Below are the code and all the weights of a small trained network. Each question names an input and a target symbol and asks about switching units off, where a switched-off unit gives its printed mean instead of its output.

import numpy as np


def w(rows, s, z=0):
    codes = np.array(rows[::2]) - 128.0
    scale = np.full(codes.shape[1], s)
    scale[-1] = z or s
    return codes * scale


def norm(h):
    return h / np.sqrt((h * h).mean(-1, keepdims=True) + 1e-5)


def f(y):
    return np.maximum(y, 0)


def softmax(a):
    e = np.exp(a - a.max(-1, keepdims=True))
    return e / e.sum(-1, keepdims=True)


def log_softmax(a):
    a = a - a.max(-1, keepdims=True)
    return a - np.log(np.exp(a).sum(-1, keepdims=True))


def net(x, mask):
    ids = ['ΓΩαδεζτ'.index(c) for c in x.split()]
    T = len(ids)
    res = E[ids] + P[:T]
    r = norm(res)
    for j in range(2):
        rows = slice(2 * j, 2 * j + 2)
        q, k, v = (r @ M[0][rows].T for M in (Q, K, V))
        z = softmax(np.where(np.tri(T) > 0, q @ k.T / 2**0.5, -1e9)) @ v
        o = O[0][rows]
        res = res + np.where(mask[j], z, o[:, -1]) @ o[:, :-1]
    y = f(norm(res) @ A[0][:, :-1].T + A[0][:, -1])
    res = res + np.where(mask[2:6], y, B[0][:, -1]) @ B[0][:, :-1]
    return log_softmax(norm(res)[-1] @ U[:, :-1].T + U[:, -1])


Q, K, V, O, A, B = {}, {}, {}, {}, {}, {}
E = w([
[162,40,134,145],'Γ',
[38,153,64,142],'Ω',
[84,95,165,107],'α',
[112,106,152,164],'δ',
[205,157,64,251],'ε',
[126,128,204,95],'ζ',
[172,134,143,156],'τ',
],0.021)
P = w([
[213,145,121,137],'0',
[182,137,135,132],'1',
[173,149,97,140],'2',
[161,150,78,120],'3',
[161,145,71,124],'4',
[126,149,53,135],'5',
[124,154,40,141],'6',
[122,151,1,146],'7',
[105,183,89,187],'8',
],0.0076)
Q[0] = w([
[197,254,197,99],'H0',
[155,228,151,155],'H0',
[195,166,69,122],'H1',
[136,116,152,72],'H1',
],0.012)
K[0] = w([
[105,71,2,212],'H0',
[65,55,30,136],'H0',
[233,116,194,166],'H1',
[77,197,137,74],'H1',
],0.0081)
V[0] = w([
[149,41,98,205],'H0',
[151,236,38,226],'H0',
[173,255,196,116],'H1',
[179,56,70,216],'H1',
],0.0099)
O[0] = w([
[126,10,200,151,184],'H0',
[97,122,142,209,29],'H0',
[112,97,194,208,191],'H1',
[89,75,81,73,250],'H1',
],0.013,0.0021)
A[0] = w([
[150,89,225,136,96],'N0',
[6,73,163,194,253],'N1',
[181,182,192,120,1],'N2',
[189,175,109,141,1],'N3',
],0.011,0.0067)
B[0] = w([
[55,72,77,158,183],'N0',
[109,230,55,30,248],'N1',
[2,68,205,121,137],'N2',
[121,82,28,176,129],'N3',
],0.0099,0.012)
U = w([
[168,35,138,71,72],'Γ',
[95,198,226,130,192],'Ω',
[115,113,139,17,60],'α',
[39,59,94,120,107],'δ',
[124,131,93,208,101],'ε',
[199,255,204,140,253],'ζ',
[69,245,80,110,124],'τ',
],0.0082,0.0077)

Each question gives the input, a string of symbols that net reads in full, and the target symbol t.
The units are the heads (2 rows each of Q, K, V and O) and the neurons (one row each of A and B). Each row of codes is followed by its name. A weight is (code - 128) times the scale printed after its matrix; where a second scale follows, it is the last column's (O, A, B and U).
mask holds one flag per unit, heads first, then neurons. A switched-off unit (its flag False) gives its mean, the last column of its rows in O or B, instead of its output. The means were averaged over made-up inputs and are rounded, as every weight is.
A unit's drop is (log p(t) with every unit on - log p(t) with that unit switched off) / (log p(t) with every unit on - log p(t) with every unit switched off).
The circuit of an input: a set's keep is (log p(t) with only the set's units on - log p(t) with every unit switched off) / (log p(t) with every unit on - log p(t) with every unit switched off). Starting from all 6 units, units are removed one at a time, each time the one whose removal leaves the highest keep (on an exact tie, the one counted first), for as long as the keep stays at least 0.8.
units of the circuit, in order: the units of the circuit, biggest drop first
top k neurons: the k neurons with the biggest drops, biggest first
heads that matter: for each layer, one digit per head in row order, 1 if its drop is at least 0.15 and else 0, layers parted by /
drop when u is switched off: that unit's drop, to one decimal
input δ α δ, target α: units of the circuit, in order -> [H0]
input α ε δ τ δ, target α: heads that matter -> 10
input τ ζ ζ τ ζ ζ ζ Γ, target ζ: units of the circuit, in order -> [H0 N0]
input δ δ δ δ δ ζ, target δ: heads that matter -> 10
input ζ ε ζ ζ ζ Γ, target ζ: units of the circuit, in order -> [H0 H1]
input ζ α α, target ζ: top 2 neurons -> [N0 N1]
input ζ ζ δ, target ζ: units of the circuit, in order -> [H0 N0]
input ζ Γ α ζ τ, target Γ: heads that matter -> 00
input α Γ δ δ δ ζ, target δ: drop when N0 is switched off -> 0.9
input ζ δ ζ ζ ζ τ, target δ: drop when H0 is switched off -> 0.6
input α ζ ζ ζ ζ Ω, target ζ: drop when H1 is switched off -> 0.5
input ζ τ ζ ε ζ ζ ζ ζ δ, target ζ: drop when H1 is switched off -> 0.1
